Below are the code and all the weights of a small trained network. Each question names an input and a target symbol and asks about switching units off, where a switched-off unit gives its printed mean instead of its output.

import numpy as np


def w(rows, s, z=0):
    codes = np.array(rows[::2]) - 128.0
    scale = np.full(codes.shape[1], s)
    scale[-1] = z or s
    return codes * scale


def norm(h):
    return h / np.sqrt((h * h).mean(-1, keepdims=True) + 1e-5)


def f(y):
    return y / 2 * (1 + np.tanh(0.7978845608 * (y + 0.044715 * y**3)))


def softmax(a):
    e = np.exp(a - a.max(-1, keepdims=True))
    return e / e.sum(-1, keepdims=True)


def log_softmax(a):
    a = a - a.max(-1, keepdims=True)
    return a - np.log(np.exp(a).sum(-1, keepdims=True))


def net(x, mask):
    ids = ['αβζθλμξπτ'.index(c) for c in x.split()]
    T = len(ids)
    res = E[ids] + P[:T]
    r = norm(res)
    for j in range(3):
        rows = slice(4 * j, 4 * j + 4)
        q, k, v = (r @ M[0][rows].T for M in (Q, K, V))
        z = softmax(np.where(np.tri(T) > 0, q @ k.T / 4**0.5, -1e9)) @ v
        o = O[0][rows]
        res = res + np.where(mask[j], z, o[:, -1]) @ o[:, :-1]
    y = f(norm(res) @ A[0][:, :-1].T + A[0][:, -1])
    res = res + np.where(mask[3:19], y, B[0][:, -1]) @ B[0][:, :-1]
    return log_softmax(norm(res)[-1] @ U[:, :-1].T + U[:, -1])


Q, K, V, O, A, B = {}, {}, {}, {}, {}, {}
E = w([
[85,139,172],'α',
[126,167,74],'β',
[95,135,197],'ζ',
[125,35,255],'θ',
[111,146,170],'λ',
[137,173,83],'μ',
[97,132,180],'ξ',
[106,140,182],'π',
[121,182,57],'τ',
],0.0097)
P = w([
[198,94,24],'0',
[2,192,89],'1',
[67,218,121],'2',
[112,195,179],'3',
[91,206,127],'4',
[98,206,151],'5',
[86,186,160],'6',
[111,201,163],'7',
],0.0043)
Q[0] = w([
[143,110,183],'H1',
[115,35,76],'H1',
[156,86,226],'H1',
[84,35,211],'H1',
[123,2,115],'H2',
[88,133,231],'H2',
[122,160,196],'H2',
[68,193,93],'H2',
[140,161,216],'H3',
[132,76,155],'H3',
[122,185,130],'H3',
[51,185,154],'H3',
],0.0099)
K[0] = w([
[63,99,113],'H1',
[141,203,129],'H1',
[84,128,121],'H1',
[69,162,102],'H1',
[141,247,117],'H2',
[167,97,146],'H2',
[172,77,138],'H2',
[136,78,164],'H2',
[123,93,120],'H3',
[150,187,74],'H3',
[155,70,163],'H3',
[196,58,125],'H3',
],0.011)
V[0] = w([
[103,142,53],'H1',
[70,89,169],'H1',
[3,115,54],'H1',
[169,113,154],'H1',
[78,190,126],'H2',
[199,202,145],'H2',
[144,187,170],'H2',
[76,83,119],'H2',
[88,77,179],'H3',
[40,107,143],'H3',
[72,152,68],'H3',
[61,148,80],'H3',
],0.0073)
O[0] = w([
[154,144,148,126],'H1',
[173,73,103,201],'H1',
[184,103,84,252],'H1',
[72,117,148,59],'H1',
[177,119,107,174],'H2',
[150,254,114,119],'H2',
[126,149,108,191],'H2',
[134,74,137,141],'H2',
[52,53,124,146],'H3',
[106,77,92,151],'H3',
[192,125,53,112],'H3',
[185,122,75,122],'H3',
],0.0068,0.0017)
A[0] = w([
[87,78,164,174],'N1',
[60,116,57,129],'N2',
[195,187,59,137],'N3',
[156,130,193,78],'N4',
[90,123,164,168],'N5',
[155,24,61,49],'N6',
[107,83,165,133],'N7',
[77,161,98,174],'N8',
[138,74,74,5],'N9',
[68,148,63,102],'N10',
[96,122,99,80],'N11',
[79,98,126,138],'N12',
[48,129,74,135],'N13',
[71,115,108,92],'N14',
[1,145,160,196],'N15',
[73,157,108,114],'N16',
],0.0088,0.002)
B[0] = w([
[226,103,166,174],'N1',
[150,125,151,144],'N2',
[205,62,126,217],'N3',
[115,86,152,136],'N4',
[139,104,108,164],'N5',
[3,159,103,157],'N6',
[185,121,169,152],'N7',
[152,78,141,161],'N8',
[27,146,137,125],'N9',
[161,140,216,141],'N10',
[128,128,178,122],'N11',
[199,104,173,148],'N12',
[171,100,166,153],'N13',
[133,124,125,137],'N14',
[139,68,129,253],'N15',
[100,97,165,149],'N16',
],0.0063,0.0051)
U = w([
[112,84,183,76],'α',
[93,254,216,187],'β',
[29,172,220,94],'ζ',
[35,65,28,189],'θ',
[155,162,110,147],'λ',
[143,137,111,171],'μ',
[76,78,177,121],'ξ',
[114,103,161,3],'π',
[179,128,92,133],'τ',
],0.0089,0.0038)

Each question gives the input, a string of symbols that net reads in full, and the target symbol t.
The units are the heads (4 rows each of Q, K, V and O) and the neurons (one row each of A and B). Each row of codes is followed by its name. A weight is (code - 128) times the scale printed after its matrix; where a second scale follows, it is the last column's (O, A, B and U).
mask holds one flag per unit, heads first, then neurons. A switched-off unit (its flag False) gives its mean, the last column of its rows in O or B, instead of its output. The means were averaged over made-up inputs and are rounded, as every weight is.
A unit's drop is (log p(t) with every unit on - log p(t) with that unit switched off) / (log p(t) with every unit on - log p(t) with every unit switched off).
The circuit of an input: a set's keep is (log p(t) with only the set's units on - log p(t) with every unit switched off) / (log p(t) with every unit on - log p(t) with every unit switched off). Starting from the 12 units with the biggest drops (on a tie, the unit counted first), units are removed one at a time, each time the one whose removal leaves the highest keep (on an exact tie, the one counted first), for as long as the keep stays at least 0.8.
circuit, biggest first: the units of the circuit, biggest drop first
unit that matters most: the unit with the biggest drop
top k neurons: the k neurons with the biggest drops, biggest first
which heads matter: for each layer, one digit per head in row order, 1 if its drop is at least 0.15 and else 0, layers parted by /
drop of u: that unit's drop, to one decimal
input α μ ζ ξ β, target θ: circuit, biggest first	[H2; N6]
input α λ λ λ ζ, target θ: circuit, biggest first	[H1; H3; N6]
input τ α β π λ β ξ, target τ: which heads matter	001
input α τ μ ξ, target θ: circuit, biggest first	[H3; N6]
input π π α λ β, target ζ: which heads matter	100
input π α μ λ τ, target ζ: which heads matter	100
input α λ λ π ζ τ ξ, target θ: which heads matter	101
input α λ π ζ, target θ: circuit, biggest first	[H3; H1; N6]
input τ ζ λ ζ τ α α λ, target τ: unit that matters most	H3
input α τ π, target θ: circuit, biggest first	[N6; H3]
input λ π ξ π β, target β: which heads matter	110
input α α μ ζ α α, target θ: circuit, biggest first	[H1; H3; N6]
input α λ λ τ, target θ: circuit, biggest first	[H2; N6]
input α λ τ τ π α λ π, target θ: unit that matters most	H3
input α ξ τ, target θ: top 2 neurons	[N6; N9]
input α τ τ ξ α, target θ: circuit, biggest first	[H3; N6]
input π λ λ λ λ μ, target ζ: which heads matter	100
input π λ ξ α τ λ β λ, target ζ: which heads matter	011
input τ α α λ λ ξ, target τ: drop of H3	0.2
input λ λ μ, target β: drop of H1	0.4
input π λ π λ λ λ, target ζ: unit that matters most	H2
input α μ α μ λ τ π μ, target θ: drop of H2	0.6
input π α ζ μ, target ζ: which heads matter	000
